[[113 107 131 133 103 129]
 [113 116 125 114 113 117]
 [138 138  99 143 136 134]] result: 138

[[138 124 112 134 105 122]
 [117 109 115 127 123 135]
 [127 126 118 121 137 132]] result: 127

[[132 127  99 125 119 111]
 [129 130 132 120 132 129]
 [126 128 129 140 131 143]] result: 126

[[131 106 137 107 118 154]
 [124 118 122 109 157 141]
 [117 115 117 114 105 129]] result: 117

[[119 114 135 130 106 112]
 [147 142 102 142 121 122]
 [119 138 145 134 123 125]] result: 119

[[103 150 142 119 132]
 [149 112 131 145 140]
 [111 147 147 132 144]] result: 111

[[126 126 111 136]
 [120 121 141 106]
 [139 137 112 144]] result: 139

[[137 113 127 127 131 129]
 [133 127 125 129 122 130]
 [132 151 136 130 122 123]] result: 132

[[140 128 115 134 120 122 144]
 [107 143 135 105 112 108 127]
 [118 138 128 104 111 102 135]] result: 118
---
[[105 137 119 149]
 [119 127 114 148]
 [120 131 118 151]] 119

[[106 137 132 117 109]
 [145 121 112 136 134]] 106

[[142 125 114 154 145]
 [102 110 133 144 115]] 142

[[124 149 125 139]
 [117 115 124 107]] 124

[[127 137 127 142 108]
 [102 137 108 131 119]
 [130 123 115 135 113]] 102

[[142 133 119 122]
 [ 98 142 115 123]] 142

[[125 139 130 147]
 [120 140 135 148]
 [139 115 119 104]] 120

[[127 126 118 143]
 [121 154 141 110]
 [102 124 102 151]] 121

[[109 151 150 128]
 [108 152 150 129]] 109

[[122 130 143 134 144 150]
 [142 144 134 116 139 153]
 [116 114 121 142 117 114]] 142
---
[[127 135 115 125 124]
 [142 135 136 142 134]
 [131 136 141 119 154]] result: 154

[[155 149 113 122 148 140 141]
 [130 123 124 118 140 120 120]
 [101 108 154 137 107 115 114]] result: 114

[[129 113 116 114 120 125]
 [113 138 157 136 124 118]
 [145 123 101 125 136 141]] result: 141

[[112 124 137 110 125]
 [133 143 125 143 113]
 [106 121 114 132 135]] result: 135

[[111 134 133 139]
 [135 109 141 134]
 [132 107 147 140]] result: 140

[[138 118 130 124]
 [125 127 141 157]
 [138 139 132 127]] result: 127

[[134 150 139 153 154 138]
 [147 145 124 148 142 152]
 [117 101 122  99 101 110]] result: 110

[[111 128 140 141 144 130]
 [145 105 144 139 113 104]
 [134 102 152 149 124 103]] result: 103

[[118 126 127 128 131 132 122]
 [129 138 135 114 123 131 128]
 [103 133 132 120 127 128 128]] result: 128
---
146  125  114  103  118  106  128 result: 128, 146

111  133  130  145
150  119  125  134
result: 145, 150

135  126  132  153  140  155
140  110   99  111  136  110
result: 155, 140

115  132  113  148  122  156 result: 156, 115

104  128  111  105  151  122 result: 122, 104

142  122  106  108
137  145  131  130
149  129  117  113
result: 108, 149

146  132  126  121  149 result: 149, 146

148  127  142  112  153 result: 153, 148

123  125  116  133  136
103  124  130  130  123
139  124  125  141  136
result: 136, 139
---
[[130, 126, 125, 133, 147, 105, 123], [127, 131, 138, 130, 123, 105, 136]] ans = 123
[[133, 110, 141, 147], [133, 120, 112, 150], [129, 121, 108, 148]] ans = 121
[147, 156, 145, 136] ans = 156
[153, 111, 129, 104, 145, 136, 140] ans = 145
[154, 121, 122, 106] ans = 121
[111, 125, 154, 146, 155, 141] ans = 146
[[141, 123, 115, 121], [151, 101, 157, 158], [133, 102, 100, 146]] ans = 102
[134, 128, 106, 114, 104, 105, 121] ans = 104
[124, 138, 154, 148, 136, 139] ans = 148
---
125	130	106	134	132	127	137 out 137
125	138	147	143	155	122	128 out 128
135	152	115	138 out 138
135	106	128	130	103	126 out 126
98	142	132	126 out 126
115	154	137	127	130	122	116 out 116
122	136	129	138	131	106	127 out 127
---
[158 122 139 141 125 129] Out: 129

[134 125 150 133 126 123] Out: 126

[[121 122 143 111 143 130]
 [140 117 151 106 128 127]] Out: 117

[[110 124 112 132 146]
 [118 122 116 132 133]
 [ 98 136 120 121 152]] Out: 112

[[131 125 137 119 133 155]
 [131 127 138 117 127 149]] Out: 125

[145 100 151 125 129 145] Out: 129
---
[[ 99 112 110 116]
 [ 99 135 148 150]] value 99

[[140 127 148 100 147]
 [138 125 144 117 155]
 [143 123 146 107 149]] value 140

[144 131 149 114 138] value 144

[107 100 103 118 138 142] value 107

[[130 128 123 119 135]
 [157 101 133 119 125]
 [153 105 133 121 126]] value 130

[102 129 114 130 127 113] value 102

[[124 153 125 129 129 147 138]
 [127 127 127 129 128 127 128]] value 124
---
Input: [119 105 119 133 130]
Output: 105
Input: [116 111 106 127 115]
Output: 111
Input: [108 106 124 153 145]
Output: 106
Input: [134 121 101 132 126]
Output: 121
Input: [138 152 141 132 138]
Output: 152
Input: [128 127 126 141 157]
Output: 127
Input: [132 131 124 106 124]
Output: 131
---
(103, 136, 133, 127, 140) => 133
((114, 111, 128, 131, 123), (105, 107, 137, 117, 134), (147, 116, 119, 116, 116)) => 128
(126, 114, 151, 114, 154) => 151
(145, 149, 141, 129, 107) => 141
((109, 116, 111, 105, 113), (147, 141, 137, 139, 139)) => 111
(121, 126, 117, 116, 99) => 117
(101, 148, 116, 150, 121) => 116
---
array([[132, 139, 138, 114, 115, 137],
       [123, 153, 145, 101, 104, 143]]) -> 153, 145

array([[143, 105, 142, 130, 133, 141],
       [113, 156, 111, 111, 107, 107]]) -> 156, 143

array([150, 145, 103, 102, 123]) -> 150, 145

array([141, 132, 110, 108, 149, 145, 119]) -> 149, 145

array([145, 152, 115, 119, 140, 127]) -> 152, 145

array([138, 111, 107, 135, 126, 143]) -> 143, 138

array([137, 158, 115, 135]) -> 158, 137

array([151, 141, 108, 118, 135, 111, 137]) -> 151, 141

array([127, 126, 108, 112, 111, 139, 102]) -> 139, 127

array([148, 113, 106, 122, 111, 127, 156]) -> 156, 148
---
Input:
[[107 154 151 154 107 147 157]
 [153 119 145 129 152 101 103]]
Output: 101

Input:
[[126 146 138 139 127 127 141]
 [137 157 115 117 143 134 142]]
Output: 134

Input:
[[102 107 158 143]
 [119 125 122 146]]
Output: 122

Input:
[[124 104 108 124 148]
 [131 111 125 128 137]]
Output: 128

Input:
[[120 134 132 101 132]
 [134 109 102 141 123]]
Output: 141

Input:
[[117 117 137 124 101]
 [118 127 154 116 130]]
Output: 116
---
[[145 132 124 127]
 [120 125 125 132]
 [102 129 126 131]]: 126

[[142 146 148 119 129 126]
 [153 157 155 108 118 130]
 [147 146 150 114 123 129]]: 123

[[126 119 103 104 127]
 [139 120 124 119 138]
 [126 126 119 120 126]]: 120

[[130 142 120 123 106 136 117]
 [134 140 128 140 134 127 135]
 [146 145 142 133 142 124 123]]: 124

[[126 146 126  99 124 151]
 [136 137 141 125 128 142]
 [113 108 131 139 112 118]]: 112

[[121 125 101 147 123]
 [120 119 117 135 112]
 [123 128 100 149 130]]: 149

[[125 135 147 154 132 122]
 [117 108 135 104 103 136]
 [130 101 150 141 140 139]]: 140

[[152 113 155 114]
 [107 144 104 141]
 [128 129 127 129]]: 127
---
[[129 141 106 134 124 119 135]
 [109 148 119 144 148 134 129]
 [143 121 123 116 108 124 122]] 135

[[154 124 130 141 137 130]
 [129 149 153 154 120 142]
 [133 119 116 120 134 121]] 130

[[155 144 139 109 142 145]
 [131 136 138 136 139 136]
 [139 140 130 114 130 140]] 145

[[130 118 132 142]
 [129 111 121 118]
 [127 111 112 104]] 142

[[126 131 136 126 137]
 [126 138 117 151 113]
 [112 141 119 140 121]] 137

[[130 119 123 115 128]
 [116 132 126 129 127]
 [150 119 110 121 128]] 128
---
[108 141 105 144 105] out 108
[126 149 143 124 147 137 136] out 137
[155 114 111 115 128] out 115
[116 132 121 141 145 157 113] out 132
[103 101 119 121 101] out 103
[119 124 126 127 156 128 132] out 127
[112 110 108 109 102 104  99] out 108
---
123,135,149,142,137 -> 137
108,103,103,111,110 -> 110
129,122,121,152,130 -> 130
155,130,140,149,136 -> 136
110,123,157,104,154 -> 154
122,156,140,130,136 -> 136
128,129,131,141,157 -> 157
123,127,122,102,130 -> 130
126,120,155,120,133 -> 133
---
((142, 128, 142, 139, 139), (135, 125, 135, 125, 126), (151, 140, 152, 124, 123)) gives 152
(156, 115, 118, 137, 138, 146) gives 137
((118, 138, 125, 137, 118, 121, 127), (132, 124, 130, 124, 106, 107, 131), (120, 136, 151, 141, 130, 124, 152)) gives 130
(113, 153, 154, 144, 102, 149) gives 144
(127, 121, 122, 128, 125, 122, 106) gives 125
(147, 151, 155, 105, 149, 149, 116) gives 149
(130, 107, 135, 134) gives 107
